Below is a small trained network, with its code and all its weights. Each question gives an input and a class and asks what happens when units are switched off, that is, made to give their printed mean instead of their output.

import numpy as np


def w(rows, s, z=0):
    codes = np.array(rows[::2]) - 128.0
    scale = np.full(codes.shape[1], s)
    scale[-1] = z or s
    return codes * scale


def f(y):
    return np.maximum(y, 0)


def log_softmax(a):
    a = a - a.max(-1, keepdims=True)
    return a - np.log(np.exp(a).sum(-1, keepdims=True))


def net(x, mask):
    res = np.array(x, float).reshape(1, 8) / 4 @ E
    y = f(res @ A[0][:, :-1].T + A[0][:, -1])
    res = res + np.where(mask, y, B[0][:, -1]) @ B[0][:, :-1]
    return log_softmax(res[-1] @ U[:, :-1].T + U[:, -1])


A, B = {}, {}
E = w([
[166,192,153,103,114,175,126,199,103,156,154],'x0',
[128,183,63,118,143,125,153,159,100,126,100],'x1',
[160,132,137,126,106,72,202,187,83,137,160],'x2',
[23,187,63,30,192,135,159,113,115,177,158],'x3',
[140,110,111,121,129,149,154,254,107,137,112],'x4',
[155,176,197,195,149,103,187,114,159,156,67],'x5',
[145,46,157,149,149,147,80,52,57,111,40],'x6',
[80,41,177,137,37,130,170,127,234,241,31],'x7',
],0.0085)
A[0] = w([
[141,186,140,109,107,111,172,245,109,134,177,66],'N1',
[109,108,170,184,45,129,128,76,131,146,117,70],'N2',
[112,154,145,117,176,130,108,69,135,109,71,18],'N3',
[146,79,197,177,117,137,125,148,94,120,77,112],'N4',
[88,172,160,178,143,126,193,137,158,182,64,4],'N5',
[73,115,74,85,121,176,68,120,111,145,79,78],'N6',
],0.011,0.0044)
B[0] = w([
[101,163,70,48,134,173,31,142,88,82,124,251],'N1',
[142,147,143,89,194,61,209,115,114,182,106,212],'N2',
[180,158,78,121,140,142,174,156,11,118,153,169],'N3',
[154,84,161,193,96,2,213,74,198,148,108,217],'N4',
[98,247,69,177,177,195,55,132,120,74,129,202],'N5',
[64,155,103,178,34,175,64,195,81,64,34,196],'N6',
],0.009,0.012)
U = w([
[175,127,253,168,69,109,255,79,199,234,40,5],'0',
[152,251,48,104,150,210,83,177,27,69,113,190],'1',
[75,146,167,174,34,158,143,230,209,119,56,105],'2',
],0.0053,0.0027)

Each question gives the input, the list of numbers given to net, and the class t.
The units are the neurons (one row each of A and B). Each row of codes is followed by its name. A weight is (code - 128) times the scale printed after its matrix; where a second scale follows, it is the last column's (A, B and U).
mask holds one flag per neuron, in row order. A switched-off neuron (its flag False) gives its mean, the last column of its row in B, instead of its output. The means were averaged over made-up inputs and are rounded, as every weight is.
A unit's drop is (log p(t) with every unit on - log p(t) with that unit switched off) / (log p(t) with every unit on - log p(t) with every unit switched off).
The circuit of an input: a set's keep is (log p(t) with only the set's units on - log p(t) with every unit switched off) / (log p(t) with every unit on - log p(t) with every unit switched off). Starting from all 6 units, units are removed one at a time, each time the one whose removal leaves the highest keep (on an exact tie, the one counted first), for as long as the keep stays at least 0.8.
circuit, biggest first: the units of the circuit, biggest drop first
k most important neurons: the k neurons with the biggest drops, biggest first
drop when u is switched off: that unit's drop, to one decimal
input [5,6,4,-4,3,4,4,2], class 0: circuit, biggest first	N4
input [5,2,-1,1,-4,-8,8,3], class 2: 3 most important neurons	N1, N5, N6
input [-4,4,3,1,4,3,4,-1], class 0: 2 most important neurons	N1, N6
input [-7,-6,-1,-1,6,2,5,-7], class 0: circuit, biggest first	N1, N4
input [-4,-4,-1,7,4,-2,-1,3], class 2: 4 most important neurons	N1, N5, N3, N6
input [3,-7,-6,4,1,2,-5,7], class 1: 2 most important neurons	N5, N4
input [8,5,-8,-6,1,7,3,-2], class 0: 2 most important neurons	N4, N1
input [-4,5,-5,-3,-2,-2,6,7], class 0: 3 most important neurons	N2, N4, N1
input [-8,-3,1,1,-6,-3,-1,2], class 0: 3 most important neurons	N1, N5, N2
input [2,-5,-4,0,-5,0,-2,4], class 0: 2 most important neurons	N1, N2
input [2,-3,-7,-1,1,5,-7,2], class 1: drop when N4 is switched off	0.9
input [-3,2,-5,8,-7,7,-6,5], class 1: drop when N5 is switched off	0.2
input [5,2,-5,-6,-6,5,-2,0], class 0: drop when N1 is switched off	0.1
input [1,0,0,0,-7,-1,8,1], class 0: circuit, biggest first	N1
